Here is a tiny trained network, its code and every weight. The questions are about switching its units off for an input and a class, where a switched-off unit gives its printed mean instead of its output.

import numpy as np


def w(rows, s, z=0):
    codes = np.array(rows[::2]) - 128.0
    scale = np.full(codes.shape[1], s)
    scale[-1] = z or s
    return codes * scale


def f(y):
    return y / 2 * (1 + np.tanh(0.7978845608 * (y + 0.044715 * y**3)))


def log_softmax(a):
    a = a - a.max(-1, keepdims=True)
    return a - np.log(np.exp(a).sum(-1, keepdims=True))


def net(x, mask):
    res = np.array(x, float).reshape(1, 6) / 4 @ E
    y = f(res @ A[0][:, :-1].T + A[0][:, -1])
    res = res + np.where(mask, y, B[0][:, -1]) @ B[0][:, :-1]
    return log_softmax(res[-1] @ U[:, :-1].T + U[:, -1])


A, B = {}, {}
E = w([
[126,178,182,191,47,187,195,119,42,189,205,41],'x0',
[183,37,160,182,124,220,114,25,212,43,139,70],'x1',
[123,144,127,105,93,114,139,123,159,103,164,134],'x2',
[205,99,86,27,173,85,193,66,3,93,173,100],'x3',
[69,192,52,67,35,180,48,60,77,88,51,72],'x4',
[119,41,212,96,53,167,31,161,29,108,184,231],'x5',
],0.0054)
A[0] = w([
[75,142,185,203,81,167,52,178,185,145,100,151,69],'N1',
[187,64,202,178,117,200,87,44,158,39,136,116,84],'N2',
[175,100,98,99,129,86,149,89,107,53,185,124,170],'N3',
[124,87,38,62,190,73,58,103,190,35,41,209,215],'N4',
[179,80,203,214,211,56,229,197,192,190,183,220,161],'N5',
[78,187,64,108,77,204,60,49,136,101,40,67,111],'N6',
[222,116,99,63,149,103,157,98,71,102,140,127,84],'N7',
[113,60,51,59,225,80,69,127,202,60,82,253,125],'N8',
[75,171,92,74,99,164,71,70,108,103,65,108,118],'N9',
[166,63,185,166,218,162,166,184,158,106,177,109,202],'N10',
[184,106,99,67,187,117,143,73,33,117,140,140,135],'N11',
[177,219,53,163,174,59,218,85,225,161,68,17,168],'N12',
[93,253,64,91,191,72,175,183,127,198,89,113,135],'N13',
[113,26,146,148,119,161,136,62,155,53,146,69,146],'N14',
[62,174,73,93,55,169,57,102,55,104,33,108,205],'N15',
[62,168,175,221,141,204,89,189,169,150,65,160,121],'N16',
[87,159,129,87,130,14,149,241,45,178,117,157,253],'N17',
[132,117,168,83,95,87,26,180,82,159,166,147,72],'N18',
[206,85,124,164,114,161,127,47,183,65,128,107,179],'N19',
[145,57,202,108,73,175,39,143,64,101,169,181,47],'N20',
[109,180,157,224,45,206,220,82,22,193,243,61,198],'N21',
[173,23,157,165,158,214,132,99,137,81,58,58,128],'N22',
[163,85,181,83,69,169,54,197,71,158,144,202,71],'N23',
[61,138,114,193,100,160,52,185,214,162,102,137,130],'N24',
[134,68,173,78,116,185,57,169,83,114,177,174,80],'N25',
[77,180,101,101,102,51,104,202,59,188,119,165,67],'N26',
[197,72,94,100,174,82,132,42,4,133,145,108,186],'N27',
],0.0049,0.0029)
B[0] = w([
[209,195,39,165,65,69,181,101,184,213,181,138,171],'N1',
[42,197,85,182,113,168,138,217,164,49,71,225,192],'N2',
[112,192,121,186,89,102,191,120,167,154,119,152,174],'N3',
[98,50,198,204,34,117,52,222,94,170,141,38,244],'N4',
[216,175,213,35,150,36,60,73,38,59,105,183,255],'N5',
[195,205,205,50,185,77,72,140,63,83,150,183,204],'N6',
[177,199,45,183,53,75,163,92,218,198,206,152,168],'N7',
[112,50,171,186,39,114,110,222,76,218,66,20,228],'N8',
[198,168,190,71,124,69,83,76,63,119,126,172,179],'N9',
[135,188,185,111,150,100,85,137,77,87,133,177,201],'N10',
[173,197,59,176,34,51,182,113,173,211,219,182,189],'N11',
[163,132,137,73,219,226,22,114,187,124,238,41,239],'N12',
[101,165,92,174,218,213,89,213,195,82,165,144,208],'N13',
[67,209,129,149,107,185,160,208,130,66,124,208,183],'N14',
[178,198,215,99,119,86,86,105,62,87,146,223,227],'N15',
[207,191,57,174,69,30,191,51,210,190,205,174,183],'N16',
[43,202,139,198,125,170,184,226,133,37,103,208,251],'N17',
[103,156,76,134,226,198,74,169,184,82,160,117,165],'N18',
[64,214,111,195,145,177,135,236,150,82,112,161,193],'N19',
[191,108,74,56,231,200,2,113,207,134,186,48,188],'N20',
[108,64,200,192,22,141,66,210,85,170,59,23,251],'N21',
[61,224,115,180,125,169,157,224,139,51,109,223,184],'N22',
[137,137,68,93,216,210,39,143,204,106,227,34,186],'N23',
[229,172,69,164,41,55,173,77,185,186,212,185,183],'N24',
[176,130,64,90,208,178,56,102,197,155,188,36,175],'N25',
[60,190,59,159,149,182,162,217,154,67,61,200,189],'N26',
[185,206,76,209,50,92,186,115,203,208,210,178,214],'N27',
],0.0051,0.0063)
U = w([
[30,164,68,170,140,191,179,194,147,21,81,222,39],'0',
[226,140,21,152,53,54,193,52,199,209,175,177,49],'1',
[181,102,66,64,240,224,63,105,198,99,175,29,102],'2',
[220,143,254,41,151,56,106,80,39,43,106,213,78],'3',
[98,51,191,179,35,139,117,185,76,183,70,35,126],'4',
[140,128,145,144,128,135,139,134,125,110,139,154,235],'5',
[47,57,152,66,125,128,188,28,98,105,67,135,164],'6',
[52,14,106,34,211,162,223,15,105,196,24,140,3],'7',
],0.0062,0.0046)

Each question gives the input, the list of numbers given to net, and the class t.
The units are the neurons (one row each of A and B). Each row of codes is followed by its name. A weight is (code - 128) times the scale printed after its matrix; where a second scale follows, it is the last column's (A, B and U).
mask holds one flag per neuron, in row order. A switched-off neuron (its flag False) gives its mean, the last column of its row in B, instead of its output. The means were averaged over made-up inputs and are rounded, as every weight is.
A unit's drop is (log p(t) with every unit on - log p(t) with that unit switched off) / (log p(t) with every unit on - log p(t) with every unit switched off).
The circuit of an input: a set's keep is (log p(t) with only the set's units on - log p(t) with every unit switched off) / (log p(t) with every unit on - log p(t) with every unit switched off). Starting from the 12 units with the biggest drops (on a tie, the unit counted first), units are removed one at a time, each time the one whose removal leaves the highest keep (on an exact tie, the one counted first), for as long as the keep stays at least 0.8.
circuit, biggest first: the units of the circuit, biggest drop first
most important unit: the unit with the biggest drop
k most important neurons: the k neurons with the biggest drops, biggest first
drop when u is switched off: that unit's drop, to one decimal
input [-6,-5,-3,0,5,8], class 2: most important unit	N23
input [3,2,0,2,5,3], class 3: circuit, biggest first	N15, N6
input [8,-2,-5,7,0,-1], class 4: 2 most important neurons	N21, N16
input [7,-3,7,-5,-3,7], class 2: circuit, biggest first	N23, N20
input [8,6,7,-8,-1,0], class 1: 3 most important neurons	N16, N1, N24
input [-7,-3,-1,3,-3,-1], class 4: circuit, biggest first	N8, N4
input [8,1,-6,8,-5,3], class 1: 3 most important neurons	N27, N11, N7
input [-8,6,8,4,0,6], class 4: 2 most important neurons	N8, N4
input [0,7,-4,2,-8,-2], class 3: 3 most important neurons	N5, N10, N17
input [8,-6,1,-8,-2,-2], class 1: 3 most important neurons	N16, N24, N1
input [8,8,4,7,-4,4], class 0: 4 most important neurons	N2, N14, N22, N19
input [6,-8,7,2,-4,-5], class 0: 3 most important neurons	N17, N13, N26
input [2,-6,5,-6,7,3], class 3: 3 most important neurons	N15, N6, N9
input [5,-4,-5,7,5,-3], class 1: most important neuron	N27
input [0,4,-1,2,6,-4], class 3: circuit, biggest first	N6, N15
input [0,-1,-4,3,-6,0], class 3: drop when N5 is switched off	0.5
input [-2,-1,-6,-6,6,8], class 2: drop when N25 is switched off	0.1
input [3,-7,3,4,8,-7], class 3: drop when N23 is switched off	0.2
